[  4  -8  15  -2  -1   7   5  -7 -11   2 -14   1  -2  21  -4  -9  -4  13
  -6  -5   8  -2  -5   0   2  -3  24  14   4   8   2 -14   6  10  -4  -6
 -24  -6  -7]	por
[  4  -9  28  -4   1   7   1   3  -3   1 -12   5   5  14   3 -16  -3  16
   1 -10  10  -2  -3  -1   1  -2  19   8   5   3   6   0  -2  -1   0  -8
 -18  -6  -2]	por
[  1  -1   6  16  11 -11  -9  -3   3  20  30  18  17  35   6 -14  23  25
  -2  19  16  12  -4  10  26   7 -42 -24  13  -5  -7  57  -7   1  19   8
   8  20  11]	Piv
[  3  -6  18  -4   2   6  10  -7 -11  -4 -10   1   8   2   2 -12  -4  16
   0 -18  10  -2  -2   1  -2   0  29  11   3   7   3 -27   3   0  -8 -11
 -23  -7  -2]	por
[  3  -6  21  -4   6   9   7  -6   1   1 -15   7   8  -1   4 -14  -3   6
   0 -12  10   5   2   5   4  -1   9 -15   4   1   6  -6   0   1   1  -8
  -8  -8  -7]	Mosan
[ 10 -10  25  -3  -2  13   7  -6 -17  -2  -7   5   0  19   0 -11  -4  10
  -1  -4   8  -5 -11   5   2  -2   5  13   3   9   1  -4  -1  -1   1 -10
 -25  -5   1]	por
[  5 -10   0   6   8  -5  11  -2 -12   1  -3  -3   6 -11   4 -18   6  24
  -4  -6  13   6  -3   8   5  -1   3 -18   3   3  -3   4   5  -4  -3 -16
  -6   2   3]	Piv
[  3  -5  -5  10   4  -8  16  -3 -10  -1  -2   1   6   7   3 -26  11  19
  -1  -3   8   5  -5   9   5  -2 -15 -15   0  10   1 -13  -1   1  -6 -14
  -6   3   6]	Piv
[  5  -7  22  -3   1  12   1  -2  -6   3  -4   5   2  16   2 -19   0  14
  -2  -2   8   0  -2  18   3   0   7   2   4   4   2  12  -3   2   5  -4
 -14   0  -1]	por
[  5 -14   2   3   4  -5  13   0 -12  -3 -25   2   6 -11   1 -11  13  14
  -4  -3  12   5  -5   5   7   4   6 -15   2   2  -1   8   4  10  -6 -18
  -8   1   3]	Piv
[  4  -7  -5   3   2  -5  15  -1 -10  -7  -5  -4  -3 -17   3 -14   7  10
  -3   2   8   5  -4   9   6  -3   7 -18  -3   4  -1   5   1   0  -5 -17
  -8   0   4]	Piv
[  8  -9  16  -4  -4   9  15  -7 -13  -6 -16  -3  -5  -3  -1 -13  -1   6
   1 -10   3  -3  -5   4  -4  -3  19   7   2   7   3 -37   2  -2  -6 -15
 -20  -7  -1]	por
[ -2  -6 -12  10   0  -6   8   1  -5  -2  -4   1   4   0   1 -11  11   5
   0   4   7   4  -3   7  10   2 -14  53  -1   5  -5  11   6   1  -7 -11
  -3   3   3]	Piv
[  7  -6  18  -8  -7   6   9  -4  -9  -7 -10   2   1  -9   0  -5  -3   7
  -3 -11   5  -1  -7  -1  -3  -2  17  11  -2   8   1 -16  -3   0  -7 -14
 -22  -3   4]	por
[  4  -5  20  -1   1   1  -1  -8  -4  -2  -2   5   0  24   0  -5  -4  20
   0  -6  12  -1  -5  -1   4   0  13  17   2   1  -1  15  -5  -1   2  -2
 -17   0   0]	por
[  6 -14  16   3   2  -3  14  -3 -11   0  -3   0  10 -12   4 -25   4  15
  -6  -5  13   8  -8   5   4  10   9 -15   4   6   4  -7   3   1  -5 -18
 -14   0   1]	Piv
[  4 -10   8  -2   0   6  12  -4 -13  -3 -22  -9  -5  14   0 -10  -1  16
   1 -11   7  -2  -6  -4  -3  -2  20  23   3  20   2 -29   7   1  -3 -16
 -18 -12 -11]	por
[  8  -7  24  -3  -4   5  -6  -4 -10   4   6   1   2  11   4  -6  -6  21
  -3  -7   6   0  -8   0   1  -3  26  14   3   5   3  -9   1  -1  -2  -5
 -20  -5 -10]	por
[  1  -3  21  -3   0   8   8  -1   1   5  -3   6   8   0   3 -12   6   7
   4  -7   6   0   0   6   7   1  -4 -21   9  -5   2  12   1   1   8  -9
   1   1  -7]	Mosan
[  8  -8  21  -7  -1   6   2  -6 -10   0  -8   4   1  16  -8  -8   1  16
  -2  -6   6   0  -8   1   1  -2  18  30   3   9   1   3  -3  -4   0  -9
 -23  -5   2]	por
[  8 -13  28  -3   0  10   9  -3 -15   4  -9   6   2  22   4 -11   4  21
  -2  -7   9  -3 -10   0   7  -3   7   3   5   5   1   1   0  -2   5  -7
 -18  -5  -2]	por
[  2  -6  -4   4   3  -6   9  -3  -4  -3  -5  -1   9 -12   0 -18   5   7
  -2   0  11   7  -2   3   5   0   1 -17   5   8  -3  13   3   1  -7 -13
  -4   4   5]	Piv
[  1  -1  -5  -1  -2   1   8   2   1  -4  -8   2   1   1   0  -8   0  -8
   1  -1   3  -2   4   2  -1   7  -4  -2  -2   9  -1  -6  -3   1 -13  -9
  -5  -2   0]	Mosan
[  0  -4  19  -5  -3   4  12  -4   0  -3  -7   3  10  -9   5 -12   0   9
   2 -11   4   1   0   0   2  -1   8 -26   5   0   5   2  -1   5  -1 -16
 -11  -1  -6]	Mosan
[  8  -6  26  -5  -3   9  14  -6  -8   0  -5   5   1  14   2 -11  -4  17
  -4 -13   7  -4  -6  -6  -2  -1  16   9   4   9   5 -10  -2  -1  -1 -12
 -21  -3  -1]	por
[ -2  -1  28  -2   0   6   1  -8  -5   2   9   6   4  21   2  -9  -2  19
  -4  -3   8   0  -7  -3   6  -2  10  14   2   5   8  14  -5  -2   3  -1
 -16  -4  -2]	por
[  7  -9  33  -2  -4   9  -6  -6 -10   6   4   6   4  15   7 -17 -10  15
  -3  -6   8  -1  -5  -3   0  -4  21   5   5   5   9  -1  -2  -3   0   1
 -17  -4  -5]	por
[  2  -2   2  -3  -2   3  11  -2   2   4 -12   6   3   0   2 -15   7   6
   5 -11   8   4   1   2   0  -1  -4 -22   4   1   1   1   1   0   4  -8
  -2  -5   0]	Mosan
